Below is a small trained network, with its code and all its weights. Each question gives an input and a class and asks what happens when units are switched off, that is, made to give their printed mean instead of their output.

import numpy as np


def w(rows, s, z=0):
    codes = np.array(rows[::2]) - 128.0
    scale = np.full(codes.shape[1], s)
    scale[-1] = z or s
    return codes * scale


def f(y):
    return y / 2 * (1 + np.tanh(0.7978845608 * (y + 0.044715 * y**3)))


def log_softmax(a):
    a = a - a.max(-1, keepdims=True)
    return a - np.log(np.exp(a).sum(-1, keepdims=True))


def net(x, mask):
    res = np.array(x, float).reshape(1, 8) / 4 @ E
    y = f(res @ A[0][:, :-1].T + A[0][:, -1])
    res = res + np.where(mask, y, B[0][:, -1]) @ B[0][:, :-1]
    return log_softmax(res[-1] @ U[:, :-1].T + U[:, -1])


A, B = {}, {}
E = w([
[117,133,122,107,127,138,112,142,116,136,113,113],'x0',
[189,133,150,73,106,93,98,95,67,96,200,150],'x1',
[43,187,172,155,142,174,139,198,134,248,123,162],'x2',
[155,144,107,87,71,141,73,92,91,159,100,119],'x3',
[168,179,168,92,135,139,170,129,147,96,173,135],'x4',
[104,100,60,126,99,153,94,133,93,157,77,118],'x5',
[106,115,141,212,123,88,167,134,215,130,167,153],'x6',
[166,99,84,150,114,111,110,90,185,119,123,126],'x7',
],0.011)
A[0] = w([
[142,185,146,83,111,139,132,126,154,66,130,88,253],'n1',
[89,205,180,151,145,191,131,189,128,161,91,136,162],'n2',
[235,168,133,57,86,155,143,80,30,70,139,146,178],'n3',
[138,104,158,21,114,121,76,77,110,70,187,73,156],'n4',
[153,186,122,144,134,109,169,115,151,116,160,136,136],'n5',
[161,104,245,159,149,122,187,115,221,73,195,154,145],'n6',
[77,129,186,122,138,217,146,212,69,254,132,175,183],'n7',
[187,190,182,102,68,98,105,73,65,78,105,107,161],'n8',
[122,60,81,162,131,110,81,111,167,81,58,145,197],'n9',
],0.0081,0.0043)
B[0] = w([
[166,95,147,144,146,114,122,153,124,167,164,181,182],'n1',
[87,150,154,87,71,117,88,134,144,123,163,134,212],'n2',
[188,118,98,63,131,102,115,150,4,200,132,188,247],'n3',
[181,87,116,120,158,136,109,133,109,158,158,146,221],'n4',
[178,109,195,127,146,121,143,162,147,135,167,147,161],'n5',
[136,134,169,119,126,187,177,118,132,77,194,114,232],'n6',
[76,185,138,96,126,154,63,176,136,137,64,121,250],'n7',
[140,85,97,88,164,78,141,149,109,175,128,185,210],'n8',
[129,134,74,162,69,163,174,64,123,81,131,127,189],'n9',
],0.011,0.015)
U = w([
[175,104,90,73,136,114,95,134,50,191,149,175,7],'0',
[77,180,164,99,92,156,46,163,128,175,103,124,215],'1',
[121,130,1,163,64,162,150,56,114,116,99,98,153],'2',
[152,145,199,127,119,155,209,133,149,112,208,129,100],'3',
],0.01,0.0013)

Each question gives the input, the list of numbers given to net, and the class t.
The units are the neurons (one row each of A and B). Each row of codes is followed by its name. A weight is (code - 128) times the scale printed after its matrix; where a second scale follows, it is the last column's (A, B and U).
mask holds one flag per neuron, in row order. A switched-off neuron (its flag False) gives its mean, the last column of its row in B, instead of its output. The means were averaged over made-up inputs and are rounded, as every weight is.
A unit's drop is (log p(t) with every unit on - log p(t) with that unit switched off) / (log p(t) with every unit on - log p(t) with every unit switched off).
The circuit of an input: a set's keep is (log p(t) with only the set's units on - log p(t) with every unit switched off) / (log p(t) with every unit on - log p(t) with every unit switched off). Starting from all 9 units, units are removed one at a time, each time the one whose removal leaves the highest keep (on an exact tie, the one counted first), for as long as the keep stays at least 0.8.
units of the circuit, in order: the units of the circuit, biggest drop first
top k neurons: the k neurons with the biggest drops, biggest first
drop when u is switched off: that unit's drop, to one decimal
input [4,-2,-8,-2,-4,-4,0,1], class 2: units of the circuit, in order : [n9]
input [8,-5,-4,-1,3,7,-6,3], class 2: units of the circuit, in order : [n9 n8]
input [-2,7,0,7,-7,1,6,7], class 2: units of the circuit, in order : [n9 n3]
input [3,0,6,7,3,0,-8,-2], class 1: top 2 neurons : [n7 n2]
input [-8,-8,4,8,-4,5,0,3], class 1: top 2 neurons : [n7 n2]
input [8,-8,-2,-2,-2,-3,5,-3], class 3: top 2 neurons : [n7 n3]
input [-2,-2,-3,-4,-7,-3,7,5], class 3: top 2 neurons : [n6 n7]
input [5,-3,1,1,2,0,-2,5], class 2: drop when n7 is switched off : 0.3
input [-6,-3,-7,-2,1,2,6,-7], class 3: drop when n9 is switched off : 0.0
input [-1,-4,-6,-5,6,5,-1,3], class 2: drop when n9 is switched off : 0.3
